Below are the code and all the weights of a small trained network. Each question names an input and a class and asks about switching units off, where a switched-off unit gives its printed mean instead of its output.

import numpy as np


def w(rows, s, z=0):
    codes = np.array(rows[::2]) - 128.0
    scale = np.full(codes.shape[1], s)
    scale[-1] = z or s
    return codes * scale


def norm(h):
    return h / np.sqrt((h * h).mean(-1, keepdims=True) + 1e-5)


def f(y):
    return y / 2 * (1 + np.tanh(0.7978845608 * (y + 0.044715 * y**3)))


def log_softmax(a):
    a = a - a.max(-1, keepdims=True)
    return a - np.log(np.exp(a).sum(-1, keepdims=True))


def net(x, mask):
    res = np.array(x, float).reshape(1, 5) / 4 @ E
    u = 0
    for l in range(4):
        y = f(norm(res) @ A[l][:, :-1].T + A[l][:, -1])
        res = res + np.where(mask[u : u + 9], y, B[l][:, -1]) @ B[l][:, :-1]
        u += 9
    return log_softmax(norm(res)[-1] @ U[:, :-1].T + U[:, -1])


A, B = {}, {}
E = w([
[163,124,131,210,193],'x0',
[80,218,120,118,167],'x1',
[114,94,35,91,210],'x2',
[127,129,126,130,127],'x3',
[2,88,90,237,24],'x4',
],0.0064)
A[0] = w([
[40,235,126,127,171,176],'L0N0',
[206,1,71,155,88,113],'L0N1',
[158,195,173,89,173,125],'L0N2',
[111,64,79,210,211,59],'L0N3',
[168,133,134,93,146,66],'L0N4',
[118,30,200,99,105,54],'L0N5',
[84,111,128,88,96,147],'L0N6',
[138,160,167,119,70,7],'L0N7',
[72,97,53,201,146,95],'L0N8',
],0.0083,0.0022)
B[0] = w([
[231,93,15,204,27,253],'L0N0',
[135,215,42,155,121,231],'L0N1',
[194,31,180,99,122,217],'L0N2',
[154,127,183,171,43,197],'L0N3',
[14,141,149,1,87,147],'L0N4',
[132,228,39,164,135,164],'L0N5',
[225,83,158,52,50,174],'L0N6',
[160,120,183,127,135,150],'L0N7',
[63,91,152,84,175,237],'L0N8',
],0.0059,0.0037)
A[1] = w([
[129,144,103,244,46,210],'L1N0',
[123,202,178,112,190,94],'L1N1',
[116,136,70,20,163,96],'L1N2',
[149,39,147,232,152,97],'L1N3',
[213,194,137,93,201,115],'L1N4',
[180,137,126,223,193,3],'L1N5',
[90,2,44,93,145,179],'L1N6',
[98,129,30,105,220,100],'L1N7',
[134,122,67,25,37,108],'L1N8',
],0.0078,0.0037)
B[1] = w([
[138,147,136,2,178,255],'L1N0',
[142,47,112,72,151,124],'L1N1',
[116,91,155,141,96,154],'L1N2',
[120,137,54,113,144,155],'L1N3',
[69,146,41,72,105,169],'L1N4',
[68,69,122,182,125,132],'L1N5',
[111,234,228,119,68,181],'L1N6',
[230,180,250,178,130,146],'L1N7',
[155,58,96,174,23,186],'L1N8',
],0.0079,0.0087)
A[2] = w([
[164,145,104,99,208,89],'L2N0',
[100,169,116,104,185,152],'L2N1',
[139,88,99,169,213,141],'L2N2',
[109,163,123,141,100,4],'L2N3',
[161,114,8,71,157,75],'L2N4',
[76,101,117,171,216,164],'L2N5',
[138,143,226,121,172,111],'L2N6',
[115,139,203,78,109,150],'L2N7',
[158,211,77,146,98,178],'L2N8',
],0.012,0.002)
B[2] = w([
[85,126,146,126,82,191],'L2N0',
[155,79,170,134,62,173],'L2N1',
[131,21,105,164,20,145],'L2N2',
[143,89,101,46,151,141],'L2N3',
[149,176,159,108,131,254],'L2N4',
[147,85,131,120,1,150],'L2N5',
[159,168,180,96,125,146],'L2N6',
[114,121,178,188,169,229],'L2N7',
[193,127,90,108,107,225],'L2N8',
],0.0076,0.006)
A[3] = w([
[176,191,139,167,71,255],'L3N0',
[117,100,182,59,125,117],'L3N1',
[109,91,235,162,70,203],'L3N2',
[88,152,86,196,119,98],'L3N3',
[2,175,113,161,96,147],'L3N4',
[120,209,170,148,90,132],'L3N5',
[175,138,160,107,124,169],'L3N6',
[143,161,126,147,104,197],'L3N7',
[68,161,153,168,65,104],'L3N8',
],0.011,0.0019)
B[3] = w([
[174,226,86,116,169,253],'L3N0',
[108,143,163,128,40,211],'L3N1',
[118,163,103,227,131,228],'L3N2',
[216,61,220,103,102,119],'L3N3',
[154,119,220,1,163,181],'L3N4',
[109,147,110,180,155,197],'L3N5',
[61,55,133,171,218,209],'L3N6',
[105,87,104,126,197,168],'L3N7',
[177,73,199,159,166,184],'L3N8',
],0.0081,0.0072)
U = w([
[129,103,247,46,105,132],'0',
[163,128,104,162,3,176],'1',
[160,205,144,140,99,253],'2',
[194,208,54,91,123,126],'3',
[155,225,187,204,188,99],'4',
[82,137,89,160,170,35],'5',
[17,123,65,145,138,12],'6',
],0.011,0.0059)

Each question gives the input, the list of numbers given to net, and the class t.
The units are the neurons (one row each of A and B). Each row of codes is followed by its name. A weight is (code - 128) times the scale printed after its matrix; where a second scale follows, it is the last column's (A, B and U).
mask holds one flag per neuron, layer by layer. A switched-off neuron (its flag False) gives its mean, the last column of its row in B, instead of its output. The means were averaged over made-up inputs and are rounded, as every weight is.
A unit's drop is (log p(t) with every unit on - log p(t) with that unit switched off) / (log p(t) with every unit on - log p(t) with every unit switched off).
The circuit of an input: a set's keep is (log p(t) with only the set's units on - log p(t) with every unit switched off) / (log p(t) with every unit on - log p(t) with every unit switched off). Starting from the 12 units with the biggest drops (on a tie, the unit counted first), units are removed one at a time, each time the one whose removal leaves the highest keep (on an exact tie, the one counted first), for as long as the keep stays at least 0.8.
units of the circuit, in order: the units of the circuit, biggest drop first
unit that matters most: the unit with the biggest drop
k most important neurons: the k neurons with the biggest drops, biggest first
top k neurons in layer l: the k neurons of layer l with the biggest drops, biggest first
input [8,0,6,-3,5], class 1: unit that matters most => L0N3
input [-5,-8,1,4,-1], class 3: units of the circuit, in order => L0N1, L0N5
input [8,8,-5,-6,-8], class 0: 2 most important neurons => L1N1, L0N2
input [3,8,-2,5,7], class 3: 2 most important neurons => L0N0, L1N0
input [-8,6,4,-2,-7], class 1: units of the circuit, in order => L1N8, L1N0, L0N0, L1N2
input [8,-6,-3,5,-4], class 1: top 2 neurons in layer 1 => L1N5, L1N6
input [4,6,-4,-6,6], class 0: 4 most important neurons => L1N7, L0N8, L0N1, L1N8
input [2,-4,-5,1,0], class 4: units of the circuit, in order => L1N8, L3N6
input [-5,-7,7,-7,3], class 2: 2 most important neurons => L1N6, L0N0
input [-4,-3,5,-6,6], class 0: units of the circuit, in order => L3N4, L0N0
input [-3,4,8,4,6], class 4: units of the circuit, in order => L1N7, L3N8
input [5,-2,3,1,2], class 1: top 2 neurons in layer 0 => L0N3, L0N4
input [2,4,7,1,-2], class 4: units of the circuit, in order => L1N7, L3N6
input [5,6,-1,4,-4], class 3: top 3 neurons in layer 0 => L0N0, L0N8, L0N4
input [-5,3,0,1,0], class 1: 2 most important neurons => L1N8, L0N6
input [8,-7,3,-3,-4], class 1: 3 most important neurons => L2N2, L1N5, L0N0
input [3,4,1,-6,7], class 0: unit that matters most => L0N8
input [5,0,1,3,6], class 0: units of the circuit, in order => L0N8, L3N4
input [0,6,7,2,-4], class 4: 2 most important neurons => L1N7, L0N1
input [0,0,-7,0,-3], class 4: unit that matters most => L1N0
input [-8,5,2,-1,-6], class 1: top 2 neurons in layer 1 => L1N8, L1N0
input [2,-8,-2,7,7], class 3: top 2 neurons in layer 0 => L0N1, L0N5
input [4,-6,8,5,4], class 4: top 2 neurons in layer 1 => L1N6, L1N7
input [2,-6,-5,4,5], class 3: 2 most important neurons => L0N1, L1N3
